In the rows, zero is written as 100.
Known rows:
[105 98 106 96 94 113 118 102 115 68 97 112 93 86 103 109 99 106 99 90 80 106 119 101 99 87 101 113 112 113 102 94 104 89 102 101] : gretol
[109 110 90 97 93 110 96 105 95 95 108 98 116 109 85 79 119 119 103 102 96 122 93 93 96 95 91 96 101 95 86 101 100 101 92 104] : plabriga
[92 99 112 98 98 87 118 108 103 123 95 100 107 105 109 104 94 101 103 100 115 85 96 92 94 89 112 85 85 97 79 96 111 107 104 94] : tose
[100 109 85 94 107 101 93 100 105 99 109 102 111 109 94 77 126 112 101 101 92 119 98 95 93 95 94 97 109 95 83 100 100 99 104 103] : bodra
[86 103 78 80 112 103 102 107 122 98 94 107 99 98 78 69 139 107 111 90 94 120 87 94 77 86 93 110 106 85 78 96 94 106 107 102] : kloskim
[87 98 93 104 107 96 107 98 96 106 98 86 102 121 98 80 100 117 113 113 104 105 87 98 102 96 107 88 90 101 80 94 109 102 98 84] : revon
[115 104 98 103 97 59 74 92 104 96 97 84 84 100 77 110 109 109 72 72 119 98 95 96 99 108 82 93 123 108 109 88 83 93 97 115] : zutun
[118 104 105 97 82 113 97 109 95 98 98 104 97 96 79 101 103 120 93 82 111 110 97 84 95 103 80 113 110 98 114 90 85 101 94 123] : laki
[118 79 92 97 113 103 91 95 110 122 104 106 90 97 108 110 95 107 107 94 98 112 102 93 107 125 98 114 100 99 125 97 83 85 98 115] : forebrok
[107 97 89 98 110 102 112 91 129 70 129 116 105 97 121 95 118 116 106 103 59 122 121 102 104 88 103 93 118 113 76 106 116 71 104 92] : neflevo
[132 101 90 100 100 109 82 96 100 128 133 107 116 111 108 80 116 130 104 108 87 127 95 77 109 120 85 97 111 94 99 104 97 81 95 126] : flegrin
[101 103 101 94 98 104 100 101 109 101 95 104 91 96 88 95 110 109 94 85 104 105 100 91 89 105 87 116 113 94 109 87 87 99 109 120] : bagru
[90 88 86 99 129 85 102 89 117 135 112 96 97 124 120 75 102 120 116 114 96 111 88 91 107 115 101 95 103 97 87 93 101 79 110 106] : stotras
[95 132 101 100 109 53 73 87 98 73 96 89 101 103 96 116 97 75 53 95 103 85 110 134 113 115 101 93 111 107 110 101 88 101 102 112] : vokogon
[116 111 113 95 81 110 104 114 96 100 106 116 123 84 101 109 109 97 98 98 100 96 109 90 90 82 103 90 89 91 84 106 111 115 92 99] : kobek
[94 85 94 112 99 120 74 88 91 105 98 95 77 75 87 107 109 60 115 104 99 91 95 106 84 105 92 118 122 90 126 121 103 108 104 75] : stetu
[88 86 83 85 120 90 98 104 124 100 78 103 80 91 82 103 109 98 104 81 107 108 95 102 88 103 99 118 103 96 110 91 81 104 109 103] : bufi

Facts:
kleges(ropul, pudiska); kleges(ropul, drubra); kleges(maskar, bagron); kleges(saplubra, domitrul); kleges(saplubra, pakam); kleges(saplubra, redan); kleges(duskis, mutun); kleges(duskis, greplo)
kleges(skurozul, liku); kleges(skurozul, riflemuk); kleges(vidok, subus); kleges(treron, bodra); kleges(kobek, kubrigro); kleges(pelemir, bozik); kleges(pelemir, tragul); kleges(tratral, kloskim)
kleges(tratral, faki); kleges(tratral, miziskol); kleges(drogun, pudiska); kleges(bisul, greplo); kleges(bisul, fudek); kleges(toli, bogro); kleges(toli, stotras); kleges(tropu, pluplurir)
kleges(tropu, musen); kleges(tropu, brutu); kleges(tagran, radror); kleges(diskel, stuskol); kleges(diskel, flegrin); kleges(diskel, vuflu); kleges(diskel, pakam); kleges(diskel, drusik)
kleges(diskel, treplenus); kleges(diskel, bodatri); kleges(stelel, tuklezo); kleges(stelel, figrasur); kleges(livin, nimo); kleges(livin, pudiska); kleges(livin, dudar); kleges(livin, foflir)
kleges(livin, giskon); kleges(loten, zabe); kleges(loten, kloskim); kleges(loten, sugrok); kleges(loten, dodradrik); kleges(brademal, tetok); kleges(baskari, skebror); kleges(ruma, gemul)
kleges(brabes, dromelek); kleges(brabes, pulir); kleges(brabes, vokogon); kleges(brabes, brutu); kleges(flita, dustes); kleges(flita, ristil); kleges(flita, bagru); kleges(gutronur, genek)
kleges(gutronur, giskon); kleges(skadril, vuflu); kleges(skadril, ploflo); kleges(skadril, giskon); kleges(skezis, pufek); kleges(skezis, flomo); kleges(skezis, lifopi); kleges(pozitre, ristil)
kleges(pozitre, gosa); kleges(pozitre, vevak); kleges(druplokun, zutun); kleges(druplokun, lifopi); kleges(skikin, litrasel); kleges(skikin, nuneko); kleges(skikin, maka); kleges(doplistun, popa)
kleges(lekel, pluplurir); kleges(lekel, gevutren); kleges(lekel, nozuflek); kleges(lekel, plifliplo); kleges(lekel, fakiten); kleges(sata, tetok); kleges(sata, nedrum); kleges(sata, skigruk)
kleges(sata, miziskol); kleges(modrem, skeklim); kleges(modrem, vibom); kleges(modrem, faki); kleges(tuku, mutun); kleges(tuku, vuflu); kleges(tuku, mudu); kleges(skiklun, dubras)
kleges(skiklun, maka); kleges(pudiban, plinuk); kleges(pudiban, latim); kleges(skepir, dredir); kleges(kosti, bavidru); kleges(kosti, treplenus); kleges(kosti, pekar); kleges(kosti, madum)
kleges(gibodru, fezik); kleges(kodo, bavidru); kleges(kodo, fazupem); kleges(kodo, skagril); kleges(kodo, greplo); kleges(kodo, forebrok); kleges(nafer, grutra); kleges(nafer, stotras)
kleges(kiliklis, nimo); kleges(kiliklis, neflevo); kleges(kiliklis, kitru); kleges(mustu, bruzol); kleges(mustu, pulir); kleges(mustu, popa); kleges(klavun, robrogos); kleges(klavun, gemul)
kleges(klavun, flunon); kleges(klavun, pazizo); kleges(klavun, rusku); kleges(febi, pekar); kleges(febi, drubra); kleges(febi, stotras); kleges(vakada, gemul); kleges(segriflok, bufi)
kleges(nukefluk, bufi); kleges(nukefluk, sugrok); kleges(nukefluk, dubras); kleges(skeska, flomo); kleges(skeska, nedrum); kleges(dadremi, plinuk); kleges(dadremi, ploflo); kleges(dadremi, dromelek)
kleges(dadremi, pulir); kleges(viven, zutun); kleges(viven, dromelek); tramol(drusik, giskon); tramol(gratravem, dadremi); tramol(ropul, fisu); tramol(brogave, loten); tramol(torik, dadremi)
tramol(drubra, pekar); tramol(fakiten, liku); tramol(bruzol, pekar); tramol(trama, tuklezo); tramol(gumiskir, greplo); tramol(plabriga, tagran); tramol(saplubra, latim); tramol(duskis, brogave)
tramol(zutun, ropul); tramol(pekar, gradram); tramol(skurozul, greplo); tramol(flegrin, ropul); tramol(rasken, diskel); tramol(gredi, modrem); tramol(vidok, skikin); tramol(treron, veklen)
tramol(plinuk, nebrim); tramol(radror, skovin); tramol(bogro, pluplurir); tramol(kobek, robrogos); tramol(brutu, tragul); tramol(dubras, tagran); tramol(zabe, liku); tramol(pluplurir, fudek)
tramol(figrasur, lekel); tramol(pelemir, plifliplo); tramol(revon, vakada); tramol(bagron, bobroflus); tramol(tratral, grutra); tramol(bavidru, ropul); tramol(skegok, stuskol); tramol(drogun, nebrim)
tramol(skoren, flunon); tramol(laki, plifliplo); tramol(flomo, maskar); tramol(plifliplo, fisu); tramol(dudar, greplo); tramol(madum, fazupem); tramol(dodradrik, liku); tramol(tuklezo, vuflu)
tramol(lukos, fezik); tramol(bisul, tuklezo); tramol(mudu, fisu); tramol(miziskol, maskar); tramol(skigruk, tragul); tramol(vibom, modrem); tramol(toli, brogave); tramol(tropu, ruma)
tramol(bozik, stuskol); tramol(faki, gradram); tramol(tagran, bobroflus); tramol(pufek, tose); tramol(skebror, giskon); tramol(zelefer, foflir); tramol(litrasel, brogave); tramol(vokogon, gradram)
tramol(genek, plifliplo); tramol(stelel, vakada); tramol(livin, gibodru); tramol(pulir, modrem); tramol(brademal, saplubra); tramol(lifopi, vevak); tramol(baskari, gradram); tramol(pudiska, riflemuk)
tramol(dustes, nozuflek); tramol(brabes, foflir); tramol(dromelek, fazupem); tramol(bodatri, riflemuk); tramol(gemul, stotras); tramol(nuneko, bobroflus); tramol(skeklim, drogun); tramol(flita, robrogos)
tramol(popa, skovin); tramol(bufi, dromelek); tramol(gutronur, skovin); tramol(bodra, tose); tramol(skadril, nebrim); tramol(skagril, bobroflus); tramol(bedra, liku); tramol(skezis, tuklezo)
tramol(mutun, foflir); tramol(zanodru, popa); tramol(tive, stuskol); tramol(pozitre, skigruk); tramol(stotras, modrem); tramol(neflevo, popa); tramol(stuskol, gradram); tramol(pazizo, stotras)
tramol(musen, flunon); tramol(druplokun, popa); tramol(greplo, foflir); tramol(veklen, bobroflus); tramol(doplistun, pekar); tramol(lekel, tezove); tramol(sata, nuneko); tramol(dredir, brogave)
tramol(klegapir, stuskol); tramol(nozuflek, skovin); tramol(pakam, giskon); tramol(klugril, diskel); tramol(stetu, giskon); tramol(tuku, fazupem); tramol(skiklun, giskon); tramol(liku, vevak)
tramol(koni, diskel); tramol(mamul, fezik); tramol(tose, tezove); tramol(pudiban, vibom); tramol(skepir, loten); tramol(kosti, vevak); tramol(maka, latim); tramol(nimo, diskel)
tramol(staplen, plifliplo); tramol(gibodru, maskar); tramol(kodo, tuklezo); tramol(mozik, liku); tramol(bagru, tagran); tramol(nedrum, latim); tramol(nafer, revon); tramol(sugrok, gevutren)
tramol(tetok, stuskol); tramol(kiliklis, gevutren); tramol(mustu, giskon); tramol(klavun, flunon); tramol(febi, nozuflek); tramol(giskon, vevak); tramol(dustu, fisu); tramol(ploflo, nozuflek)
tramol(rusku, miziskol); tramol(domitrul, modrem); tramol(gretol, skovin); tramol(segriflok, diskel); tramol(bisobas, pluplurir); tramol(nukefluk, modrem); tramol(kitru, modrem); tramol(pligim, riflemuk)
tramol(gevutren, riflemuk); tramol(gosa, fisu); tramol(skeska, grutra); tramol(kubrigro, gevutren); tramol(forebrok, bobroflus); tramol(ristil, flomo); tramol(treplenus, diskel); tramol(badedri, pekar)
tramol(driskibro, brogave); tramol(dadremi, skovin); tramol(viven, gradram); tramol(groduflal, nuneko); tramol(teplam, pluplurir); tramol(subus, dadremi); tramol(kloskim, foflir); tramol(grutra, vevak)
kepek(drusik, a); kepek(gratravem, a); kepek(ropul, b); kepek(brogave, b); kepek(torik, c); kepek(maskar, c); kepek(drubra, a); kepek(fakiten, b)
kepek(bruzol, a); kepek(trama, b); kepek(gumiskir, c); kepek(plabriga, b); kepek(saplubra, b); kepek(duskis, a); kepek(zutun, a); kepek(pekar, b)
kepek(skurozul, a); kepek(flegrin, b); kepek(rasken, c); kepek(gredi, a); kepek(tragul, c); kepek(vidok, a); kepek(treron, a); kepek(plinuk, b)
kepek(gradram, a); kepek(radror, a); kepek(bogro, a); kepek(kobek, c); kepek(brutu, a); kepek(dubras, a); kepek(zabe, a); kepek(pluplurir, b)
kepek(figrasur, a); kepek(pelemir, a); kepek(revon, b); kepek(bagron, a); kepek(tratral, c); kepek(bavidru, a); kepek(skegok, b); kepek(drogun, a)
kepek(skoren, b); kepek(laki, a); kepek(flomo, a); kepek(plifliplo, b); kepek(dudar, b); kepek(madum, a); kepek(dodradrik, a); kepek(tuklezo, a)
kepek(lukos, a); kepek(bisul, c); kepek(mudu, b); kepek(miziskol, c); kepek(skigruk, a); kepek(vibom, c); kepek(toli, b); kepek(tropu, c)
kepek(bozik, a); kepek(faki, a); kepek(tagran, a); kepek(pufek, b); kepek(skebror, a); kepek(zelefer, c); kepek(diskel, b); kepek(vuflu, a)
kepek(litrasel, c); kepek(vokogon, a); kepek(genek, b); kepek(stelel, b); kepek(livin, c); kepek(pulir, a); kepek(loten, c); kepek(brademal, a)
kepek(riflemuk, b); kepek(lifopi, c); kepek(baskari, a); kepek(pudiska, b); kepek(nebrim, a); kepek(ruma, a); kepek(dustes, a); kepek(brabes, b)
kepek(foflir, c); kepek(dromelek, a); kepek(bodatri, a); kepek(gemul, a); kepek(nuneko, a); kepek(skeklim, a); kepek(flita, a); kepek(popa, a)
kepek(fisu, a); kepek(bufi, a); kepek(gutronur, b); kepek(bodra, b); kepek(skadril, a); kepek(skagril, c); kepek(bedra, a); kepek(tezove, b)
kepek(skezis, c); kepek(mutun, a); kepek(zanodru, b); kepek(tive, a); kepek(pozitre, a); kepek(stotras, b); kepek(neflevo, b); kepek(stuskol, a)
kepek(latim, b); kepek(pazizo, a); kepek(musen, a); kepek(robrogos, b); kepek(druplokun, b); kepek(skikin, c); kepek(greplo, a); kepek(veklen, a)
kepek(doplistun, a); kepek(lekel, b); kepek(sata, a); kepek(dredir, b); kepek(fazupem, c); kepek(klegapir, a); kepek(modrem, a); kepek(nozuflek, a)
kepek(pakam, a); kepek(klugril, a); kepek(stetu, a); kepek(tuku, a); kepek(skiklun, a); kepek(skovin, b); kepek(liku, a); kepek(koni, a)
kepek(mamul, a); kepek(tose, c); kepek(pudiban, a); kepek(skepir, c); kepek(kosti, a); kepek(maka, c); kepek(redan, a); kepek(nimo, b)
kepek(staplen, a); kepek(gibodru, a); kepek(kodo, a); kepek(mozik, c); kepek(bobroflus, a); kepek(bagru, a); kepek(nedrum, c); kepek(nafer, c)
kepek(vevak, a); kepek(sugrok, a); kepek(tetok, a); kepek(kiliklis, c); kepek(mustu, c); kepek(klavun, a); kepek(febi, a); kepek(giskon, a)
kepek(dustu, a); kepek(ploflo, a); kepek(vakada, a); kepek(rusku, a); kepek(domitrul, b); kepek(fudek, a); kepek(gretol, a); kepek(segriflok, c)
kepek(bisobas, b); kepek(nukefluk, c); kepek(kitru, c); kepek(pligim, a); kepek(gevutren, c); kepek(gosa, b); kepek(skeska, a); kepek(kubrigro, a)
kepek(flunon, a); kepek(forebrok, a); kepek(ristil, a); kepek(treplenus, b); kepek(badedri, a); kepek(driskibro, b); kepek(dadremi, a); kepek(viven, c)
kepek(groduflal, b); kepek(fezik, b); kepek(teplam, a); kepek(subus, b); kepek(kloskim, b); kepek(grutra, c)

Rows:
No name comes twice in this set of rows, the named rows included.
[106 114 103 108 106 45 68 81 105 86 103 87 82 103 97 115 101 96 64 81 112 89 107 114 107 116 91 85 130 115 109 91 91 86 107 111] -> pulir
[110 93 98 86 90 106 102 117 105 100 89 109 113 81 88 115 112 91 107 95 104 100 98 94 84 81 112 94 71 90 88 114 101 124 85 86] -> segriflok
[115 113 91 104 103 100 88 92 101 109 127 103 115 110 112 81 118 115 101 109 84 119 98 92 108 111 89 95 109 96 91 103 104 84 98 114] -> dudar
[128 90 81 104 111 90 76 90 102 120 126 100 110 112 103 94 113 122 108 108 93 121 93 90 109 118 94 89 100 100 99 110 95 83 85 107] -> mudu
[115 121 122 114 69 109 96 100 72 74 104 91 110 100 91 110 85 107 78 96 107 97 108 101 108 96 89 94 106 112 112 98 102 103 92 103] -> pudiban
[84 113 100 93 125 87 105 88 103 121 105 105 102 116 134 100 75 86 85 121 91 88 103 122 126 133 113 115 87 97 122 98 91 86 114 130] -> stuskol
[84 95 104 85 111 82 116 112 120 126 83 102 96 102 100 99 105 98 105 91 115 85 89 89 83 89 111 92 89 92 77 90 103 110 112 96] -> vibom
[96 97 116 98 83 115 128 121 87 106 87 100 113 100 97 106 87 100 114 106 117 89 92 91 95 75 116 88 65 95 79 102 113 125 90 79] -> skikin
[98 93 108 111 121 78 98 82 109 135 110 98 83 118 135 102 78 110 98 106 105 90 103 99 117 134 98 100 117 110 115 82 97 66 119 121] -> vuflu
[119 104 95 105 84 138 105 105 79 97 119 105 128 105 98 82 104 118 116 119 88 122 100 90 108 98 96 97 85 95 93 111 107 104 80 99] -> toli

Now the same elements, written a new way:
Known rows:
[96 83 96 71 104 93 103 111 99 106 107 93 113 102] : madum
[105 104 109 113 87 108 96 91 104 98 74 101 79 110] : tropu
[33 94 128 87 58 96 84 113 79 75 101 92 112 121] : ruma
[107 115 91 111 107 108 89 87 102 90 124 104 98 94] : fakiten
[96 88 95 130 81 94 103 93 89 99 98 109 86 83] : duskis
[111 89 92 108 99 106 89 94 101 92 101 113 106 67] : zutun
[104 114 104 101 118 115 94 105 109 98 85 100 94 107] : zelefer
[97 82 96 70 102 93 101 109 99 106 105 93 113 100] : skigruk
[109 104 110 117 86 95 111 98 88 105 78 106 91 105] : tuku
[113 101 112 112 82 97 105 94 91 101 76 108 95 100] : pudiban
[98 88 106 92 78 77 105 89 104 97 106 87 90 119] : diskel
[110 114 106 101 113 106 104 107 95 102 88 106 110 97] : koni
[105 113 105 101 120 113 92 105 108 96 84 99 94 106] : skagril
[97 82 96 72 101 93 102 109 99 105 106 93 113 101] : fudek
[92 74 102 86 76 83 107 101 92 105 97 93 96 108] : gibodru
[98 97 90 114 112 102 97 104 96 97 108 109 103 75] : bavidru
[92 100 88 113 114 115 86 100 110 93 106 103 89 85] : gumiskir

Rows:
No name comes twice in this set of rows, the named rows included.
[108 70 108 74 50 93 106 79 105 120 88 94 101 81] -> dadremi
[95 111 101 129 107 95 118 105 94 113 82 93 63 126] -> livin
[121 101 105 103 76 116 87 78 100 97 74 103 77 111] -> mustu
[32 138 141 104 88 120 73 122 78 62 92 106 130 114] -> gemul
[91 107 107 72 95 94 107 92 116 116 118 82 108 98] -> skovin
[115 119 120 115 73 97 105 75 107 103 85 100 90 102] -> druplokun
[84 81 92 102 95 71 130 114 82 120 104 85 79 122] -> drogun
[108 89 85 67 103 99 105 103 82 113 115 90 99 117] -> giskon
[97 104 100 131 84 91 98 82 102 90 111 104 83 95] -> stelel
[86 87 101 70 100 96 97 112 97 100 107 93 117 103] -> flunon
[52 105 112 127 73 106 86 104 81 78 103 110 101 92] -> klavun
[91 101 78 130 118 100 119 117 93 112 115 108 98 99] -> drubra
[86 93 99 109 103 59 126 104 93 107 113 79 71 132] -> ropul

